Read these off the row that follows.
1) Read off the entry just left of -5.77.
2) Read off the entry just left of -2.90.
3) Read off the entry just right of -5.77.
4) Read off the entry just left of the smallest entry.
5) Read off the entry just right of +2.74.
[+2.74 -1.29 +0.74 -2.90 -8.37 -5.69 +0.93 -5.77 -8.33 +5.25 -7.92]
1) +0.93
2) +0.74
3) -8.33
4) -2.90
5) -1.29

[[73 24 65 84 68 24 80 69 60 80 77 76]
 [73 25 64 84 68 25 80 69 60 80 76 76]
 [74 21 65 87 70 21 83 70 61 83 78 79]
 [36 78 43 26 39 78 29 39 47 29 32 33]
 [70 28 63 80 67 28 77 67 59 77 74 74]
 [36 79 44 26 40 79 30 40 47 29 33 33]
 [69 29 62 78 66 29 75 65 59 75 72 72]
 [72 24 64 84 69 24 81 69 60 80 77 77]
 [33 88 42 21 37 88 25 37 46 25 29 29]]
The entry in the bottom-left corner: 33
Which number is the fifth entry in reading order?
Answer: 68
Which number is the entry in the top-left corner?
Answer: 73
Which number is the entry directly above 32?
Answer: 78
Which number is the 3rd entry on the main diagonal?
Answer: 65
The smallest entry in the last row is 21
The fourth entry from the end, reading row by row is 46
The last entry, reading row by row: 29
Which number is the third entry in reading order?
Answer: 65
The 2nd entry on the diagonal from the top-right corner is 76
Which number is the largest entry in the first row?
Answer: 84
The entry in the top-right corner is 76
The 2nd entry on the main diagonal is 25
The entry just left of 63 -> 28
Which number is the largest entry in the last column?
Answer: 79

W = ((-0.82, -0.32, +0.48, +0.07, -1.61, +4.45, -1.28, -1.92, -1.12, +0.48, +2.24, -3.84), (+2.88, +4.88, -0.41, -2.01, +2.21, -3.37, +3.51, +6.63, -3.23, +7.83, +2.86, +5.11))
The 1st entry in reading order is -0.82
Report the entry just right of -0.82.
-0.32
The entry just left of -3.37 is +2.21
Report the 3rd largest entry.
+5.11
The 4th entry in reading order -> +0.07
The second smallest entry is -3.37
The entry just right of -3.37 is +3.51
Report the 3rd smallest entry.
-3.23
Report the smallest entry.
-3.84
Report the entry just right of -3.23.
+7.83
The entry just right of +3.51 is +6.63
Report the 3rd entry in reading order.
+0.48
The entry just right of the largest entry: +2.86
Report the entry just left of +4.45.
-1.61

Read these off the table that follows. Rows and columns are numbered from 1.
1) What is the entry directly below the largest entry?
2) What is the entry just right of the centre entry?
3) What is the entry in row 2 and column 1?
4) What is the entry in the bottom-right corner?
5) What is the entry at row 1, column 3?
6) What is the centre entry?
7) What is the entry directly above the centre entry?
8) What is the entry in the top-right corner?
[[-2.1 -2.7  2.5 -2.2  2.2  2.2  2.4  2.6  2.4 -2.1 -1.7  2.7 -1.8]
 [-1.9 -2.6  2.4 -1.9  2.4  2.4  2.5  2.4  2.5 -2.0 -1.7  2.7 -2.0]
 [-2.6 -2.9  2.5 -2.5  2.6  2.5  2.7  2.8  2.6 -2.4 -2.0  2.9 -2.2]
 [ 2.3  2.7 -2.0  2.3 -2.1 -2.1 -1.8 -2.0 -2.9  1.6  1.7 -2.4  2.2]
 [-1.6 -2.6  2.1 -2.0  2.4  2.0  2.2  2.1  2.1 -1.8 -1.7  2.3 -1.7]
 [ 2.2  3.0 -2.0  1.9 -2.0 -1.7 -1.8 -2.0 -1.9  1.7  1.6 -2.3  1.8]
 [-1.7 -2.1  2.1 -1.8  2.3  2.0  1.7  2.0  2.0 -1.5 -1.6  2.3 -1.7]]
1) -2.1
2) -2.0
3) -1.9
4) -1.7
5) 2.5
6) -1.8
7) 2.7
8) -1.8

Questions about the array below.
1) What is the median entry?
2) What is the entry just left of the smallest entry?
3) What is the entry just left of the centre entry?
((-0.20, -0.20, -0.22, 0.12, -0.16, 0.16, -0.07, -0.17, 0.05, -0.09, 0.08, -0.06, -0.10, 0.14, 0.05), (-0.04, -0.02, -0.13, 0.10, -0.15, -0.02, -0.19, -0.21, -0.21, 0.11, -0.04, -0.18, -0.19, 0.07, -0.07), (-0.17, 0.03, -0.07, 0.15, -0.05, -0.21, 0.01, 0.08, 0.11, 0.12, -0.19, -0.01, -0.12, -0.09, 0.11))
1) -0.06
2) -0.20
3) -0.19

data = [+6.84 -5.28 -5.94 -6.01 -6.55 -6.60 +5.35 +4.82 -7.53 +6.14 -6.87]
Report the smallest entry.
A: -7.53
The entry just left of -6.60: -6.55
The entry at the centre -> -6.60
The entry just right of +6.84: -5.28
The entry just left of -6.87 -> +6.14

A =
[-0.99 +1.99 -2.00 -0.94 -2.65 -0.25 -0.16 -3.80 -1.29 +1.87 +1.64 +0.83 -0.20]
[+0.20 +1.85 +0.23 -0.95 -2.89 -2.14 -1.13 -4.43 +1.71 +2.46 +0.96 +2.02 +1.50]
[+0.49 +0.98 +0.94 -1.01 -2.96 -2.82 -1.28 -4.53 +1.81 +2.76 +0.96 +2.11 +1.81]
[-1.12 +2.99 -0.78 -1.02 -1.98 +0.33 -1.17 -3.40 -1.44 +0.92 +1.59 +1.18 -0.83]
[+0.38 +4.71 -2.00 -1.15 +0.24 +2.41 -0.38 -6.65 -2.50 +0.47 +1.28 +0.57 -0.89]
[+0.49 +4.71 -1.52 -1.82 +0.24 +2.41 -0.16 -6.65 -2.66 +0.12 +1.64 -0.26 -1.07]
[-1.12 +1.04 +0.94 -1.80 -3.24 -4.05 -0.50 -3.40 +1.81 +2.76 +0.49 -0.26 +1.81]
Report the entry directly above -2.50.
A: -1.44
The entry directly above +1.04 is +4.71
The second entry from the end, reading row by row is -0.26
Report the last entry, reading row by row.
A: +1.81
Report the second entry, reading row by row.
A: +1.99
The entry just left of -1.98 is -1.02
Report the first entry, reading row by row.
A: -0.99
Report the entry in the bottom-left corner.
A: -1.12
The entry just left of -4.43: -1.13
The entry directly below -1.13 -> -1.28
Report the 3rd entry, reading row by row.
A: -2.00
The entry just left of -1.28: -2.82
The entry just right of the centre entry -> -3.40
Report the entry just left of +0.83.
A: +1.64
The largest entry in the last row -> +2.76
The entry directly below +0.98 is +2.99
The top-right entry -> -0.20
Report the 3rd entry on the diagonal from the top-right corner.
A: +0.96
Report the entry at the centre.
A: -1.17
Report the fifth entry in reading order.
A: -2.65
Report the smallest entry in the first row.
A: -3.80
The entry directly below -2.65 -> -2.89
The entry just right of -1.02 -> -1.98
Report the smallest entry in the last column.
A: -1.07
Report the entry just left of -0.50.
A: -4.05
Report the third-last entry, reading row by row.
A: +0.49
The entry just right of -4.05 is -0.50

x =
[[+3.62 +2.35 +2.55 +3.06 +2.73 +1.85 +4.45]
 [+3.96 +2.85 +3.90 +2.53 +2.82 +3.34 +3.87]
 [+1.86 +4.94 +2.57 +6.67 +3.89 +4.73 +2.35]
 [+2.72 +2.58 +2.90 +5.14 +2.90 +2.76 +5.18]
 [+3.35 +5.68 +3.80 +2.95 +4.84 +3.30 +2.31]
 [+2.17 +3.29 +3.29 +8.19 +5.00 +2.95 +3.02]]
Give the top-right entry.
+4.45
Give the bottom-right entry.
+3.02
The entry just left of the smallest entry -> +2.73
The largest entry in the last row -> +8.19
Give the third largest entry.
+5.68
The bottom entry of the column that holds the smallest entry -> +2.95
The entry just right of +2.53 -> +2.82
The smallest entry in the first row is +1.85
The smallest entry in the last column is +2.31
The smallest entry in the first column -> +1.86
Give the top-left entry.
+3.62
The entry just right of +5.68: +3.80
The fifth-last entry, reading row by row -> +3.29
Give the entry directly below +3.89.
+2.90
Give the 3rd entry on the main diagonal.
+2.57
Give the entry directly above +1.86.
+3.96
The third entry in reading order -> +2.55
The entry directly below +2.85 is +4.94
Give the entry directly above +5.14.
+6.67
Give the largest entry in the last column.
+5.18
The entry directly below the smallest entry is +3.34
The fourth entry in reading order is +3.06
The third entry from the end, reading row by row: +5.00
Give the entry just left of +5.14.
+2.90
The entry directly above +2.76: +4.73
Give the entry just left of +2.53.
+3.90
The third entry on the diagonal from the top-right corner -> +3.89
The entry directly above the largest entry -> +2.95
Give the 3rd smallest entry.
+2.17

Read these off the grid that follows. Indices start at 1.
1) The entry in the bottom-right corner?
2) The entry in row 2 and column 1?
3) The entry just right of 31?
4) The entry at row 1, column 2?
array([[-35, -40,  28, -34,  27,  29,  29,  28],
       [-39, -46,  32, -38,  31,  33,  32,  32],
       [-30, -35,  24, -30,  24,  25,  25,  25],
       [-17, -19,  12, -17,  12,  13,  13,  12],
       [ -8,  -9,   4,  -8,   4,   5,   4,   4],
       [ 10,  12, -12,   9, -11, -12, -12, -12],
       [ 14,  17, -15,  13, -15, -16, -16, -16],
       [ -8,  -9,   5,  -8,   4,   5,   4,   4],
       [ -4,  -3,   0,  -4,   1,   1,   1,   0]])
1) 0
2) -39
3) 33
4) -40

Questions about the matrix below.
1) What is the entry just left of the smallest entry?
2) What is the entry just left of the largest entry?
[[187, 200, 194, 167, 139, 181, 93], [190, 202, 187, 156, 148, 179, 92], [190, 197, 207, 161, 151, 188, 103], [192, 201, 197, 154, 151, 174, 95], [187, 200, 191, 163, 151, 186, 93], [91, 81, 76, 116, 132, 93, 186], [88, 86, 83, 116, 127, 93, 187], [76, 61, 48, 100, 128, 78, 208], [192, 193, 197, 156, 155, 176, 84], [92, 80, 75, 115, 130, 98, 189], [84, 71, 59, 112, 129, 84, 199], [191, 195, 185, 165, 155, 177, 95], [91, 88, 76, 127, 133, 94, 194], [199, 199, 187, 159, 144, 176, 101]]
1) 61
2) 78
